Here is a tiny trained network, its code and every weight. The questions are about switching its units off for an input and a target symbol, where a switched-off unit gives its printed mean instead of its output.

import numpy as np


def w(rows, s, z=0):
    codes = np.array(rows[::2]) - 128.0
    scale = np.full(codes.shape[1], s)
    scale[-1] = z or s
    return codes * scale


def f(y):
    return np.maximum(y, 0)


def softmax(a):
    e = np.exp(a - a.max(-1, keepdims=True))
    return e / e.sum(-1, keepdims=True)


def log_softmax(a):
    a = a - a.max(-1, keepdims=True)
    return a - np.log(np.exp(a).sum(-1, keepdims=True))


def net(x, mask):
    ids = ['αβγεηθστω'.index(c) for c in x.split()]
    T = len(ids)
    res = E[ids] + P[:T]
    q, k, v = (res @ M[0].T for M in (Q, K, V))
    z = softmax(np.where(np.tri(T) > 0, q @ k.T / 2**0.5, -1e9)) @ v
    res = res + np.where(mask[0], z, O[0][:, -1]) @ O[0][:, :-1]
    y = f(res @ A[0][:, :-1].T + A[0][:, -1])
    res = res + np.where(mask[1:17], y, B[0][:, -1]) @ B[0][:, :-1]
    return log_softmax(res[-1] @ U[:, :-1].T + U[:, -1])


Q, K, V, O, A, B = {}, {}, {}, {}, {}, {}
E = w([
[150,131,125,132,118],'α',
[140,142,110,116,102],'β',
[128,125,252,137,82],'γ',
[100,123,109,79,131],'ε',
[131,69,151,134,64],'η',
[66,158,95,202,72],'θ',
[103,153,156,106,111],'σ',
[159,106,70,147,150],'τ',
[142,91,103,105,181],'ω',
],0.033)
P = w([
[66,1,140,238,166],'0',
[129,73,132,170,240],'1',
[119,62,101,118,170],'2',
[100,74,116,84,147],'3',
[94,87,123,77,139],'4',
[111,120,114,116,114],'5',
[92,120,128,78,102],'6',
[63,144,173,69,107],'7',
[83,126,119,98,125],'8',
[107,126,102,125,99],'9',
],0.0076)
Q[0] = w([
[118,238,87,98,122],'H1',
[195,235,226,226,255],'H1',
],0.0061)
K[0] = w([
[180,1,8,165,244],'H1',
[144,2,175,188,138],'H1',
],0.0052)
V[0] = w([
[106,90,2,154,155],'H1',
[52,215,105,105,109],'H1',
],0.0081)
O[0] = w([
[100,149,114,233,231,249],'H1',
[247,116,232,218,200,42],'H1',
],0.012,0.002)
A[0] = w([
[105,197,158,85,64,236],'N1',
[166,150,138,110,195,142],'N2',
[119,33,79,101,130,196],'N3',
[122,70,130,148,134,90],'N4',
[98,170,131,231,154,107],'N5',
[167,141,114,138,15,2],'N6',
[141,140,171,192,132,94],'N7',
[188,65,107,93,89,86],'N8',
[142,161,107,246,134,154],'N9',
[174,132,177,117,99,61],'N10',
[100,108,175,148,86,173],'N11',
[80,215,117,152,75,152],'N12',
[78,128,180,159,83,239],'N13',
[90,142,130,73,124,235],'N14',
[173,192,73,170,160,129],'N15',
[122,92,155,246,106,210],'N16',
],0.012,0.0049)
B[0] = w([
[190,166,105,176,126,211],'N1',
[153,50,135,110,137,148],'N2',
[146,202,205,136,108,239],'N3',
[157,170,97,105,92,168],'N4',
[23,190,97,132,198,224],'N5',
[28,142,171,99,123,201],'N6',
[105,47,17,162,142,168],'N7',
[132,131,174,90,96,209],'N8',
[67,125,126,101,139,231],'N9',
[108,199,112,26,107,176],'N10',
[166,120,155,155,63,211],'N11',
[161,53,74,58,253,194],'N12',
[198,64,81,142,161,231],'N13',
[132,154,133,252,27,195],'N14',
[117,145,164,193,87,185],'N15',
[215,96,109,46,203,247],'N16',
],0.006,0.014)
U = w([
[155,75,122,47,181,59],'α',
[150,58,101,108,103,185],'β',
[95,188,135,129,123,141],'γ',
[132,137,185,7,176,202],'ε',
[125,151,198,139,154,141],'η',
[177,103,163,171,120,254],'θ',
[108,169,118,28,105,31],'σ',
[40,2,139,231,58,34],'τ',
[192,184,19,139,81,102],'ω',
],0.009,0.0026)

Each question gives the input, a string of symbols that net reads in full, and the target symbol t.
The units are the heads (2 rows each of Q, K, V and O) and the neurons (one row each of A and B). Each row of codes is followed by its name. A weight is (code - 128) times the scale printed after its matrix; where a second scale follows, it is the last column's (O, A, B and U).
mask holds one flag per unit, heads first, then neurons. A switched-off unit (its flag False) gives its mean, the last column of its rows in O or B, instead of its output. The means were averaged over made-up inputs and are rounded, as every weight is.
A unit's drop is (log p(t) with every unit on - log p(t) with that unit switched off) / (log p(t) with every unit on - log p(t) with every unit switched off).
The circuit of an input: a set's keep is (log p(t) with only the set's units on - log p(t) with every unit switched off) / (log p(t) with every unit on - log p(t) with every unit switched off). Starting from the 12 units with the biggest drops (on a tie, the unit counted first), units are removed one at a time, each time the one whose removal leaves the highest keep (on an exact tie, the one counted first), for as long as the keep stays at least 0.8.
circuit, biggest first: the units of the circuit, biggest drop first
unit that matters most: the unit with the biggest drop
k most important neurons: the k neurons with the biggest drops, biggest first
drop when u is switched off: that unit's drop, to one decimal
input η η σ, target ω: circuit, biggest first : [H1 N1 N14]
input σ σ τ, target θ: circuit, biggest first : [H1 N5 N10 N3]
input γ α α η, target σ: 3 most important neurons : [N3 N8 N6]
input θ θ τ, target α: 2 most important neurons : [N16 N14]
input σ γ τ θ ε θ, target α: circuit, biggest first : [N16 N12]
input ε τ σ τ τ β, target γ: circuit, biggest first : [H1 N13]
input η θ σ τ η, target ε: circuit, biggest first : [H1 N10 N14]
input η η τ τ η η τ θ ε, target γ: circuit, biggest first : [N16 H1]
input η σ γ η η ω, target σ: circuit, biggest first : [H1 N16]
input ε η η τ β γ γ γ τ, target σ: circuit, biggest first : [H1 N13]
input ω τ γ γ α γ θ η γ γ, target σ: 2 most important neurons : [N6 N10]
input ω τ β τ β ω τ η, target θ: unit that matters most : N12
input η θ τ η η, target α: circuit, biggest first : [H1 N16 N14]
input θ η σ σ, target θ: most important neuron : [N5]
input ω α ε σ η η θ ε η σ, target ω: drop when N9 is switched off : 0.1
input τ τ τ, target γ: drop when H1 is switched off : 0.6
input τ ε τ η ω τ γ γ γ, target σ: drop when N6 is switched off : 0.3
input τ β τ θ, target α: drop when N12 is switched off : 0.4
